Below is a small trained network, with its code and all its weights. Each question gives an input and a class and asks what happens when units are switched off, that is, made to give their printed mean instead of their output.

import numpy as np


def w(rows, s, z=0):
    codes = np.array(rows[::2]) - 128.0
    scale = np.full(codes.shape[1], s)
    scale[-1] = z or s
    return codes * scale


def norm(h):
    return h / np.sqrt((h * h).mean(-1, keepdims=True) + 1e-5)


def f(y):
    return y / 2 * (1 + np.tanh(0.7978845608 * (y + 0.044715 * y**3)))


def log_softmax(a):
    a = a - a.max(-1, keepdims=True)
    return a - np.log(np.exp(a).sum(-1, keepdims=True))


def net(x, mask):
    res = np.array(x, float).reshape(1, 5) / 4 @ E
    u = 0
    for l in range(3):
        y = f(norm(res) @ A[l][:, :-1].T + A[l][:, -1])
        res = res + np.where(mask[u : u + 12], y, B[l][:, -1]) @ B[l][:, :-1]
        u += 12
    return log_softmax(norm(res)[-1] @ U[:, :-1].T + U[:, -1])


A, B = {}, {}
E = w([
[75,118,202,116],'x0',
[122,173,110,3],'x1',
[108,68,99,116],'x2',
[128,128,128,128],'x3',
[128,127,129,128],'x4',
],0.0024)
A[0] = w([
[114,167,150,163,79],'L0N0',
[193,128,35,253,179],'L0N1',
[179,179,88,65,123],'L0N2',
[58,86,214,200,13],'L0N3',
[136,175,129,97,152],'L0N4',
[31,181,170,58,72],'L0N5',
[171,100,72,38,119],'L0N6',
[58,43,182,146,76],'L0N7',
[117,26,80,166,118],'L0N8',
[147,143,98,185,185],'L0N9',
[4,152,163,14,2],'L0N10',
[64,104,189,173,106],'L0N11',
],0.004,0.002)
B[0] = w([
[159,146,141,145,114],'L0N0',
[207,108,231,37,254],'L0N1',
[115,187,97,187,173],'L0N2',
[92,185,68,158,142],'L0N3',
[157,173,114,159,152],'L0N4',
[212,122,159,104,160],'L0N5',
[133,82,65,249,178],'L0N6',
[23,124,107,99,145],'L0N7',
[87,113,150,4,165],'L0N8',
[128,148,171,78,173],'L0N9',
[251,52,179,144,177],'L0N10',
[95,175,120,91,145],'L0N11',
],0.0033,0.0024)
A[1] = w([
[93,169,210,65,139],'L1N0',
[158,97,185,204,68],'L1N1',
[57,218,169,229,26],'L1N2',
[24,94,117,159,75],'L1N3',
[108,90,16,115,3],'L1N4',
[102,93,2,91,53],'L1N5',
[155,62,99,116,141],'L1N6',
[25,93,82,154,105],'L1N7',
[123,40,146,66,60],'L1N8',
[43,236,174,207,35],'L1N9',
[81,173,143,186,48],'L1N10',
[122,22,150,100,77],'L1N11',
],0.0052,0.003)
B[1] = w([
[206,59,126,160,253],'L1N0',
[159,143,118,1,117],'L1N1',
[192,87,71,73,117],'L1N2',
[135,141,173,158,118],'L1N3',
[190,78,143,139,107],'L1N4',
[203,61,176,184,152],'L1N5',
[116,83,99,133,203],'L1N6',
[153,142,211,139,130],'L1N7',
[138,167,38,94,191],'L1N8',
[180,61,51,138,134],'L1N9',
[162,128,105,100,70],'L1N10',
[96,200,65,63,195],'L1N11',
],0.0047,0.0016)
A[2] = w([
[159,127,174,106,75],'L2N0',
[210,84,186,141,137],'L2N1',
[190,187,226,124,103],'L2N2',
[222,142,92,87,134],'L2N3',
[123,254,215,165,3],'L2N4',
[90,154,207,147,128],'L2N5',
[118,124,92,62,116],'L2N6',
[116,226,163,72,92],'L2N7',
[94,228,90,151,163],'L2N8',
[107,65,162,144,167],'L2N9',
[95,126,24,38,58],'L2N10',
[86,254,56,200,79],'L2N11',
],0.0066,0.0053)
B[2] = w([
[102,139,154,202,129],'L2N0',
[111,157,45,195,244],'L2N1',
[36,227,188,176,213],'L2N2',
[102,86,171,105,255],'L2N3',
[82,66,34,159,136],'L2N4',
[57,64,172,81,142],'L2N5',
[103,171,58,162,157],'L2N6',
[206,45,94,244,153],'L2N7',
[190,141,136,29,149],'L2N8',
[192,110,97,69,174],'L2N9',
[24,254,36,86,165],'L2N10',
[221,188,211,1,134],'L2N11',
],0.0051,0.0035)
U = w([
[61,241,238,254,245],'0',
[248,9,14,219,65],'1',
[11,214,3,27,185],'2',
[2,7,244,15,3],'3',
[243,247,242,14,94],'4',
],0.0095,0.0028)

Each question gives the input, the list of numbers given to net, and the class t.
The units are the neurons (one row each of A and B). Each row of codes is followed by its name. A weight is (code - 128) times the scale printed after its matrix; where a second scale follows, it is the last column's (A, B and U).
mask holds one flag per neuron, layer by layer. A switched-off neuron (its flag False) gives its mean, the last column of its row in B, instead of its output. The means were averaged over made-up inputs and are rounded, as every weight is.
A unit's drop is (log p(t) with every unit on - log p(t) with that unit switched off) / (log p(t) with every unit on - log p(t) with every unit switched off).
unit that matters most: the unit with the biggest drop
k most important neurons: the k neurons with the biggest drops, biggest first
k most important neurons of layer l: the k neurons of layer l with the biggest drops, biggest first
drop of u: that unit's drop, to one decimal
input [-6,-8,1,-6,-4], class 2: unit that matters most -> L0N8
input [6,1,7,2,1], class 2: 2 most important neurons of layer 1 -> [L1N8, L1N11]
input [0,6,0,2,0], class 4: 4 most important neurons of layer 0 -> [L0N2, L0N1, L0N6, L0N8]
input [2,-7,0,-5,4], class 1: 3 most important neurons -> [L1N9, L0N3, L0N10]
input [-3,7,1,4,1], class 1: 4 most important neurons of layer 1 -> [L1N5, L1N11, L1N4, L1N8]
input [-6,3,0,8,-5], class 4: 2 most important neurons of layer 0 -> [L0N2, L0N7]
input [1,-7,-4,-4,-7], class 1: 3 most important neurons -> [L0N10, L1N9, L0N3]
input [0,7,7,-4,3], class 1: 2 most important neurons -> [L0N1, L1N5]
input [2,-8,-8,2,4], class 1: 3 most important neurons -> [L1N9, L1N2, L0N10]
input [-7,1,0,-6,1], class 4: 2 most important neurons of layer 1 -> [L1N0, L1N7]
input [1,-6,1,-7,6], class 3: 2 most important neurons -> [L0N2, L0N8]
input [8,1,4,4,-7], class 2: 2 most important neurons -> [L0N10, L1N8]
input [-1,5,0,-2,-8], class 4: 3 most important neurons -> [L0N2, L1N0, L0N1]
input [-1,-7,5,-5,5], class 2: most important neuron -> [L0N1]
input [2,6,-3,-4,1], class 0: 2 most important neurons -> [L2N2, L0N10]
input [-6,6,1,1,6], class 1: 2 most important neurons -> [L1N5, L0N6]
input [-7,-7,-1,-6,6], class 0: 2 most important neurons -> [L0N1, L2N2]
input [5,1,5,-1,7], class 2: 3 most important neurons -> [L0N10, L1N8, L1N11]
input [-8,7,2,-6,4], class 1: 2 most important neurons of layer 1 -> [L1N5, L1N4]
input [6,-4,2,7,6], class 3: unit that matters most -> L0N7
input [-2,5,-5,5,-5], class 4: 2 most important neurons -> [L0N1, L2N11]
input [-7,-6,8,-7,-6], class 2: drop of L0N1 -> 0.1
input [-2,6,-1,0,4], class 4: drop of L1N0 -> 0.3
input [-2,-8,3,7,1], class 2: drop of L0N1 -> 0.9
input [4,-2,-3,4,-3], class 1: drop of L1N9 -> 0.7
